Here is a tiny trained network, its code and every weight. The questions are about switching its units off for an input and a class, where a switched-off unit gives its printed mean instead of its output.

import numpy as np


def w(rows, s, z=0):
    codes = np.array(rows[::2]) - 128.0
    scale = np.full(codes.shape[1], s)
    scale[-1] = z or s
    return codes * scale


def f(y):
    return np.maximum(y, 0)


def log_softmax(a):
    a = a - a.max(-1, keepdims=True)
    return a - np.log(np.exp(a).sum(-1, keepdims=True))


def net(x, mask):
    res = np.array(x, float).reshape(1, 4) / 4 @ E
    y = f(res @ A[0][:, :-1].T + A[0][:, -1])
    res = res + np.where(mask, y, B[0][:, -1]) @ B[0][:, :-1]
    return log_softmax(res[-1] @ U[:, :-1].T + U[:, -1])


A, B = {}, {}
E = w([
[131,66,42,213,15,142],'x0',
[197,3,190,165,135,88],'x1',
[67,70,120,1,89,110],'x2',
[67,25,72,125,155,69],'x3',
],0.0096)
A[0] = w([
[108,139,91,73,135,139,136],'N0',
[178,223,117,233,127,211,208],'N1',
[158,50,210,181,114,74,252],'N2',
[78,124,79,137,87,116,139],'N3',
[172,93,122,167,149,112,108],'N4',
[93,186,73,111,120,102,187],'N5',
[105,99,106,119,77,103,144],'N6',
[85,175,100,102,150,129,124],'N7',
[113,68,149,112,133,89,183],'N8',
[157,3,137,107,137,53,142],'N9',
[142,135,234,83,159,107,131],'N10',
[75,168,135,63,150,115,185],'N11',
[149,140,152,52,117,106,140],'N12',
[130,169,83,143,85,113,191],'N13',
[174,225,161,164,106,157,215],'N14',
[163,151,228,93,147,127,193],'N15',
[121,89,70,107,98,68,194],'N16',
[95,109,86,157,90,167,119],'N17',
[158,69,188,34,140,149,211],'N18',
[72,169,73,99,161,120,155],'N19',
],0.014,0.0036)
B[0] = w([
[78,149,174,127,92,128,167],'N0',
[168,2,123,46,210,78,252],'N1',
[194,108,44,187,114,134,232],'N2',
[104,83,120,77,75,168,180],'N3',
[97,75,61,160,133,115,171],'N4',
[27,87,203,107,138,144,182],'N5',
[132,99,133,157,89,152,177],'N6',
[65,142,196,134,145,118,173],'N7',
[154,177,165,208,123,145,191],'N8',
[183,128,199,239,138,225,242],'N9',
[146,247,44,73,119,166,207],'N10',
[81,211,170,152,95,78,194],'N11',
[132,165,85,117,92,98,174],'N12',
[128,46,125,36,114,207,176],'N13',
[180,135,161,47,220,86,220],'N14',
[139,225,80,100,154,107,206],'N15',
[132,80,153,138,81,148,197],'N16',
[112,60,102,108,123,212,180],'N17',
[189,211,118,154,98,88,211],'N18',
[50,145,183,107,104,134,182],'N19',
],0.0087,0.018)
U = w([
[132,206,100,90,99,75,163],'0',
[138,128,162,62,214,112,26],'1',
[75,92,64,102,92,181,251],'2',
[145,74,68,132,161,74,59],'3',
[144,176,98,165,181,166,102],'4',
[5,146,176,146,88,94,35],'5',
[149,100,166,218,117,152,216],'6',
],0.014,0.0018)

Each question gives the input, the list of numbers given to net, and the class t.
The units are the neurons (one row each of A and B). Each row of codes is followed by its name. A weight is (code - 128) times the scale printed after its matrix; where a second scale follows, it is the last column's (A, B and U).
mask holds one flag per neuron, in row order. A switched-off neuron (its flag False) gives its mean, the last column of its row in B, instead of its output. The means were averaged over made-up inputs and are rounded, as every weight is.
A unit's drop is (log p(t) with every unit on - log p(t) with that unit switched off) / (log p(t) with every unit on - log p(t) with every unit switched off).
The circuit of an input: a set's keep is (log p(t) with only the set's units on - log p(t) with every unit switched off) / (log p(t) with every unit on - log p(t) with every unit switched off). Starting from the 12 units with the biggest drops (on a tie, the unit counted first), units are removed one at a time, each time the one whose removal leaves the highest keep (on an exact tie, the one counted first), for as long as the keep stays at least 0.8.
circuit, biggest first: the units of the circuit, biggest drop first
most important unit: the unit with the biggest drop
k most important neurons: the k neurons with the biggest drops, biggest first
drop when u is switched off: that unit's drop, to one decimal
input [-2,7,-5,-8], class 1: most important unit => N14
input [3,0,-3,2], class 2: circuit, biggest first => [N14 N9]
input [2,-1,2,4], class 6: 3 most important neurons => [N10 N1 N15]
input [-7,3,5,7], class 4: circuit, biggest first => [N9 N10]
input [7,-7,-7,2], class 1: 2 most important neurons => [N1 N14]
input [-1,8,-5,-1], class 4: circuit, biggest first => [N15 N16 N10]
input [3,0,8,-2], class 5: circuit, biggest first => [N2 N1]
input [1,0,0,2], class 6: 2 most important neurons => [N10 N1]
input [-7,3,3,6], class 4: 3 most important neurons => [N9 N10 N8]
input [-2,1,8,1], class 0: 4 most important neurons => [N18 N12 N5 N10]
input [-3,0,-1,-2], class 0: 2 most important neurons => [N9 N1]
input [6,-7,-6,3], class 2: 3 most important neurons => [N17 N3 N13]
input [-8,6,5,3], class 4: 2 most important neurons => [N9 N8]
input [8,0,-3,-3], class 3: circuit, biggest first => [N1]
input [-3,-3,-1,0], class 5: 2 most important neurons => [N1 N11]
input [-3,8,-4,-8], class 1: 2 most important neurons => [N1 N14]
input [4,-2,5,7], class 6: 3 most important neurons => [N9 N8 N10]
input [-5,5,8,7], class 6: drop when N9 is switched off => 0.7
input [-3,-3,3,-6], class 0: drop when N11 is switched off => 0.1
input [-5,-1,4,3], class 5: drop when N19 is switched off => 0.2
input [-5,3,6,-7], class 0: drop when N17 is switched off => 0.0
input [1,7,-2,-6], class 3: most important unit => N2
